Below is a small trained network, with its code and all its weights. Each question gives an input and a target symbol and asks what happens when units are switched off, that is, made to give their printed mean instead of their output.

import numpy as np


def w(rows, s, z=0):
    codes = np.array(rows[::2]) - 128.0
    scale = np.full(codes.shape[1], s)
    scale[-1] = z or s
    return codes * scale


def norm(h):
    return h / np.sqrt((h * h).mean(-1, keepdims=True) + 1e-5)


def softmax(a):
    e = np.exp(a - a.max(-1, keepdims=True))
    return e / e.sum(-1, keepdims=True)


def log_softmax(a):
    a = a - a.max(-1, keepdims=True)
    return a - np.log(np.exp(a).sum(-1, keepdims=True))


def net(x, mask):
    ids = ['Φεζημξπω'.index(c) for c in x.split()]
    T = len(ids)
    res = E[ids] + P[:T]
    u = 0
    for l in range(2):
        r = norm(res)
        for j in range(3):
            rows = slice(4 * j, 4 * j + 4)
            q, k, v = (r @ M[l][rows].T for M in (Q, K, V))
            z = softmax(np.where(np.tri(T) > 0, q @ k.T / 4**0.5, -1e9)) @ v
            o = O[l][rows]
            res = res + np.where(mask[u + j], z, o[:, -1]) @ o[:, :-1]
        u += 3
    return log_softmax(norm(res)[-1] @ U[:, :-1].T + U[:, -1])


Q, K, V, O = {}, {}, {}, {}
E = w([
[136,119,69],'Φ',
[172,150,112],'ε',
[225,172,65],'ζ',
[151,254,178],'η',
[73,172,105],'μ',
[156,123,109],'ξ',
[110,69,130],'π',
[195,93,137],'ω',
],0.021)
P = w([
[221,38,212],'0',
[115,127,1],'1',
[133,118,32],'2',
[74,109,38],'3',
[90,121,73],'4',
[47,150,66],'5',
],0.0055)
Q[0] = w([
[195,120,79],'L0H1',
[86,186,109],'L0H1',
[125,227,45],'L0H1',
[133,172,49],'L0H1',
[3,192,169],'L0H2',
[89,225,67],'L0H2',
[128,205,120],'L0H2',
[146,46,240],'L0H2',
[2,15,192],'L0H3',
[96,72,156],'L0H3',
[169,147,112],'L0H3',
[60,74,201],'L0H3',
],0.012)
K[0] = w([
[205,126,98],'L0H1',
[81,165,138],'L0H1',
[109,217,125],'L0H1',
[143,180,137],'L0H1',
[81,146,52],'L0H2',
[76,170,165],'L0H2',
[63,151,155],'L0H2',
[151,77,56],'L0H2',
[80,253,158],'L0H3',
[98,182,163],'L0H3',
[130,106,134],'L0H3',
[103,211,186],'L0H3',
],0.018)
V[0] = w([
[121,114,79],'L0H1',
[125,126,97],'L0H1',
[133,135,177],'L0H1',
[151,185,252],'L0H1',
[147,155,139],'L0H2',
[190,220,156],'L0H2',
[167,188,148],'L0H2',
[111,102,106],'L0H2',
[131,117,120],'L0H3',
[130,130,149],'L0H3',
[125,112,41],'L0H3',
[115,207,167],'L0H3',
],0.015)
O[0] = w([
[126,83,86,164],'L0H1',
[130,111,102,154],'L0H1',
[128,163,173,87],'L0H1',
[147,244,204,50],'L0H1',
[110,144,132,150],'L0H2',
[73,203,128,201],'L0H2',
[93,180,128,173],'L0H2',
[145,112,117,111],'L0H2',
[105,125,123,149],'L0H3',
[132,120,141,117],'L0H3',
[82,157,66,192],'L0H3',
[246,175,116,2],'L0H3',
],0.013,0.0087)
Q[1] = w([
[83,189,155],'L1H1',
[180,183,128],'L1H1',
[34,85,111],'L1H1',
[174,161,105],'L1H1',
[98,95,65],'L1H2',
[216,132,186],'L1H2',
[86,119,28],'L1H2',
[253,93,152],'L1H2',
[135,110,127],'L1H3',
[180,73,156],'L1H3',
[165,195,238],'L1H3',
[141,5,48],'L1H3',
],0.023)
K[1] = w([
[112,170,85],'L1H1',
[181,150,124],'L1H1',
[72,106,102],'L1H1',
[186,117,125],'L1H1',
[185,136,156],'L1H2',
[93,92,62],'L1H2',
[193,105,172],'L1H2',
[138,74,50],'L1H2',
[141,121,132],'L1H3',
[212,77,138],'L1H3',
[79,110,58],'L1H3',
[253,98,206],'L1H3',
],0.029)
V[1] = w([
[98,88,116],'L1H1',
[107,155,148],'L1H1',
[104,164,153],'L1H1',
[106,162,149],'L1H1',
[130,105,49],'L1H2',
[132,189,150],'L1H2',
[34,146,151],'L1H2',
[163,32,87],'L1H2',
[135,78,242],'L1H3',
[153,159,100],'L1H3',
[46,103,116],'L1H3',
[6,157,98],'L1H3',
],0.024)
O[1] = w([
[165,154,136,221],'L1H1',
[98,127,94,109],'L1H1',
[89,125,80,99],'L1H1',
[87,127,78,103],'L1H1',
[65,105,70,37],'L1H2',
[164,192,90,198],'L1H2',
[122,201,218,177],'L1H2',
[80,4,145,6],'L1H2',
[219,147,212,163],'L1H3',
[129,100,70,124],'L1H3',
[58,197,185,129],'L1H3',
[39,232,88,168],'L1H3',
],0.023,0.011)
U = w([
[48,91,167,162],'Φ',
[187,212,134,1],'ε',
[88,135,49,132],'ζ',
[121,175,170,93],'η',
[180,95,93,125],'μ',
[60,169,248,52],'ξ',
[112,74,192,254],'π',
[208,140,194,200],'ω',
],0.015,0.0036)

Each question gives the input, a string of symbols that net reads in full, and the target symbol t.
The units are the heads (4 rows each of Q, K, V and O). Each row of codes is followed by its name. A weight is (code - 128) times the scale printed after its matrix; where a second scale follows, it is the last column's (O and U).
mask holds one flag per head, layer by layer. A switched-off head (its flag False) gives its mean, the last column of its rows in O, instead of its output. The means were averaged over made-up inputs and are rounded, as every weight is.
A unit's drop is (log p(t) with every unit on - log p(t) with that unit switched off) / (log p(t) with every unit on - log p(t) with every unit switched off).
The circuit of an input: a set's keep is (log p(t) with only the set's units on - log p(t) with every unit switched off) / (log p(t) with every unit on - log p(t) with every unit switched off). Starting from all 6 units, units are removed one at a time, each time the one whose removal leaves the highest keep (on an exact tie, the one counted first), for as long as the keep stays at least 0.8.
circuit, biggest first: the units of the circuit, biggest drop first
unit that matters most: the unit with the biggest drop
heads that matter: for each layer, one digit per head in row order, 1 if its drop is at least 0.15 and else 0, layers parted by /
drop when u is switched off: that unit's drop, to one decimal
input ω ζ ζ Φ, target ω: circuit, biggest first -> [L0H1, L1H3, L0H3]
input π ξ π, target π: heads that matter -> 010 / 010
input ω ζ ζ π, target ω: circuit, biggest first -> [L0H1, L1H3, L0H3]
input μ Φ ω ω μ, target μ: circuit, biggest first -> [L0H3, L0H2, L1H3]
input μ Φ ε ζ ω, target μ: unit that matters most -> L0H3
input η ξ π π, target π: heads that matter -> 001 / 010
input ω μ Φ ε ω ξ, target ω: circuit, biggest first -> [L0H1, L0H3, L1H3]
input μ ε Φ ζ ζ, target μ: circuit, biggest first -> [L0H3, L1H3, L0H2]
input ζ π ε ε Φ π, target ζ: circuit, biggest first -> [L0H3, L1H3]
input Φ ζ π, target Φ: heads that matter -> 000 / 010
input ξ ξ ζ ζ ζ, target ξ: heads that matter -> 101 / 010
input ζ Φ ω ξ ζ ε, target ζ: circuit, biggest first -> [L1H3, L0H3]
input ζ η η ζ ζ, target ζ: heads that matter -> 000 / 101
input ξ ω μ, target ξ: unit that matters most -> L0H1
input ζ ζ ζ, target ζ: drop when L0H2 is switched off -> 0.1
input ζ ω π ζ Φ, target ζ: drop when L1H1 is switched off -> 0.0
input ζ ζ ζ π, target ζ: drop when L1H3 is switched off -> 0.4
